Look-ups in named tables: a row name and a column name give one cell, copied from the table.

vibi.csv
,neliso,zopab,bikego,zosutu,morati,let,dolidob,bor
mulud,2.4,40.6,18.2,22.9,28.4,1.4,-27.9,40.1
kofegor,12.0,61.7,-78.4,22.9,-67.6,14.5,31.4,42.5
pami,-3.1,-9.6,-52.0,-16.6,-16.2,41.2,48.9,33.6
losunil,-6.2,46.0,53.2,64.2,80.5,9.4,-49.2,24.0
levafa,-22.8,-38.2,-25.0,-24.6,3.5,23.9,32.9,40.3
nitonen,3.0,66.0,-54.3,42.6,-44.0,10.7,16.3,40.2
rosed,38.9,70.3,21.3,-2.9,26.9,64.5,6.3,-87.9
fot,-3.9,-16.9,-42.0,-47.8,-21.5,73.0,71.1,-8.0
gakopa,-28.8,-41.2,-10.9,-16.6,9.8,21.1,27.7,37.8
nafur,10.3,53.3,-87.7,19.3,-73.3,17.6,37.0,41.2
nibiti,3.7,40.5,14.9,25.5,24.4,2.1,-22.9,40.4
gir,-34.6,-11.3,-11.6,16.2,-1.7,16.1,22.5,37.8
gok,-6.0,42.9,60.4,-23.4,76.9,-13.8,-73.0,46.4
vaz,21.3,72.2,32.5,64.9,48.0,19.5,-20.1,12.3

What is the zopab of kofegor in vibi?
61.7
What is the dolidob of gok in vibi?
-73.0
What is the bikego of gir in vibi?
-11.6
What is the zopab of gok in vibi?
42.9
What is the bor of rosed in vibi?
-87.9
What is the morati of kofegor in vibi?
-67.6
What is the let of pami in vibi?
41.2
What is the morati of levafa in vibi?
3.5
What is the neliso of pami in vibi?
-3.1
What is the zosutu of nibiti in vibi?
25.5
Row with the largest zopab: vaz

sabev =
,labebak,kigukul,sovuf,pom,mepu,noniv,gagurug,nudoz
nezo,104,103,103,105,113,119,107,98
faketan,114,101,114,116,115,127,75,61
nas,212,91,111,64,92,118,93,49
kir,76,116,114,96,113,97,113,115
vun,128,118,129,89,123,117,105,85
sabugom,58,99,102,156,95,136,78,78
kodan,100,105,108,81,130,93,94,96
nubo,113,98,111,146,91,152,80,57

labebak of kodan: 100
noniv of nezo: 119
mepu of kir: 113
mepu of nubo: 91
mepu of vun: 123
nudoz of kir: 115
kigukul of kodan: 105
kigukul of kir: 116
gagurug of nas: 93
kigukul of vun: 118
nudoz of faketan: 61
pom of nubo: 146
Row with the largest sovuf: vun

Table gosive
         mul  gidur  nosan
lukik   -1.1   -3.6    1.5
tid      0.7   -5.4   -0.4
rukape   5.0    5.4   -1.7
gigazu   3.4    7.9   -0.7

What is the nosan of tid in gosive?
-0.4
What is the gidur of rukape in gosive?
5.4
What is the nosan of gigazu in gosive?
-0.7
What is the nosan of rukape in gosive?
-1.7
What is the nosan of lukik in gosive?
1.5
What is the gidur of tid in gosive?
-5.4
What is the gidur of gigazu in gosive?
7.9
What is the gidur of lukik in gosive?
-3.6
What is the mul of tid in gosive?
0.7

nabu.tsv
	tir	ribef	vologop	vas
poder	5871	5867	6353	4439
gubub	1273	5127	2189	6093
bisiz	3538	3620	5167	7260
kem	7150	7547	7814	5240
renap	4516	3259	5310	6257
golug	1555	6823	3675	5676
fek	5373	4600	6273	7882
votazu	3417	2329	5439	8474
tefif	4889	3882	5507	6043
mopivuk	1250	4869	1590	6277
dotegi	5629	6061	6283	4335
zuvus	4273	5899	4917	5477
ropore	8061	3801	7612	4044

tir of gubub is 1273
tir of tefif is 4889
tir of bisiz is 3538
ribef of kem is 7547
vologop of bisiz is 5167
ribef of golug is 6823
tir of fek is 5373
ribef of dotegi is 6061
tir of mopivuk is 1250
vologop of poder is 6353
Which row has the largest tir? ropore

surine
         muzo  kime
nito     21.8  57.7
pav      93.0  55.7
pafozot   8.9  66.1
tabek    73.6  32.6
vas      44.5  70.3
muvefi   12.1  45.2
fas      93.0  15.9
lubolov  89.8  93.3
femuna   93.0  78.7

kime of lubolov: 93.3
muzo of lubolov: 89.8
kime of nito: 57.7
muzo of pafozot: 8.9
kime of pafozot: 66.1
kime of muvefi: 45.2
kime of vas: 70.3
muzo of fas: 93.0
muzo of tabek: 73.6

Table nosom
fields: tur, bifudiz, suzuk, lov, kelila, mudis
dozis: [57312, 17322, 55015, 39024, 30279, 62417]
zez: [61353, 15765, 47749, 40093, 32253, 62346]
nafana: [39898, 83413, 69310, 40405, 45596, 64229]
zirun: [67335, 26545, 18635, 54489, 55279, 51918]
negevez: [49724, 23000, 46273, 62779, 59124, 21059]
poded: [68235, 29473, 25631, 44495, 42548, 69934]
buk: [59609, 73072, 31775, 41591, 48029, 78372]
mefo: [61577, 62971, 15317, 58192, 65363, 55119]
zak: [65088, 19890, 26272, 48614, 45617, 56617]
div: [59870, 75452, 26172, 46545, 55264, 72514]

What is the bifudiz of div in nosom?
75452
What is the mudis of zez in nosom?
62346
What is the mudis of dozis in nosom?
62417
What is the suzuk of div in nosom?
26172
What is the kelila of nafana in nosom?
45596
What is the suzuk of mefo in nosom?
15317
What is the mudis of negevez in nosom?
21059
What is the kelila of div in nosom?
55264
What is the mudis of mefo in nosom?
55119
What is the bifudiz of zez in nosom?
15765
What is the suzuk of zirun in nosom?
18635
What is the tur of dozis in nosom?
57312
What is the suzuk of zak in nosom?
26272
What is the bifudiz of mefo in nosom?
62971
What is the tur of zirun in nosom?
67335
What is the lov of div in nosom?
46545
What is the tur of div in nosom?
59870
What is the lov of negevez in nosom?
62779
What is the bifudiz of poded in nosom?
29473

fet =
|  | buv | zose |
|---|---|---|
| gad | 68 | 64 |
| tol | 73 | 72 |
| gar | 61 | 61 |
| zogabos | 69 | 101 |
| geri | 69 | 88 |
| kub | 65 | 119 |
| tipe | 66 | 133 |
| talo | 252 | 77 |

zose of gad: 64
buv of gad: 68
zose of tipe: 133
buv of kub: 65
buv of talo: 252
buv of gar: 61
Which row has the largest buv? talo

riku =
|  | mav | vidota | pazu | gusope | delurop | bes | ginapet | kemi | gir | sobuso |
|---|---|---|---|---|---|---|---|---|---|---|
| niraduf | -146 | 26 | -724 | -310 | -162 | -211 | -136 | -550 | -268 | 549 |
| volep | -139 | -350 | 407 | 8 | -113 | -78 | -149 | 198 | -31 | -803 |
| mopuve | -186 | -457 | -284 | -296 | -143 | -202 | -206 | -451 | -128 | 44 |
| kibal | -201 | -591 | 242 | -158 | -157 | -121 | -220 | 22 | 0 | -704 |
| tofus | -199 | -585 | 101 | -181 | -160 | -37 | -215 | -181 | -57 | -325 |
| teripap | -247 | -655 | -405 | -426 | -200 | -176 | -269 | -564 | -101 | 143 |

sobuso of mopuve is 44
sobuso of niraduf is 549
gusope of kibal is -158
delurop of teripap is -200
gir of niraduf is -268
gusope of teripap is -426
ginapet of volep is -149
gir of volep is -31
sobuso of volep is -803
kemi of tofus is -181
bes of mopuve is -202
kemi of volep is 198
delurop of tofus is -160
ginapet of mopuve is -206
pazu of volep is 407
delurop of niraduf is -162
mav of volep is -139

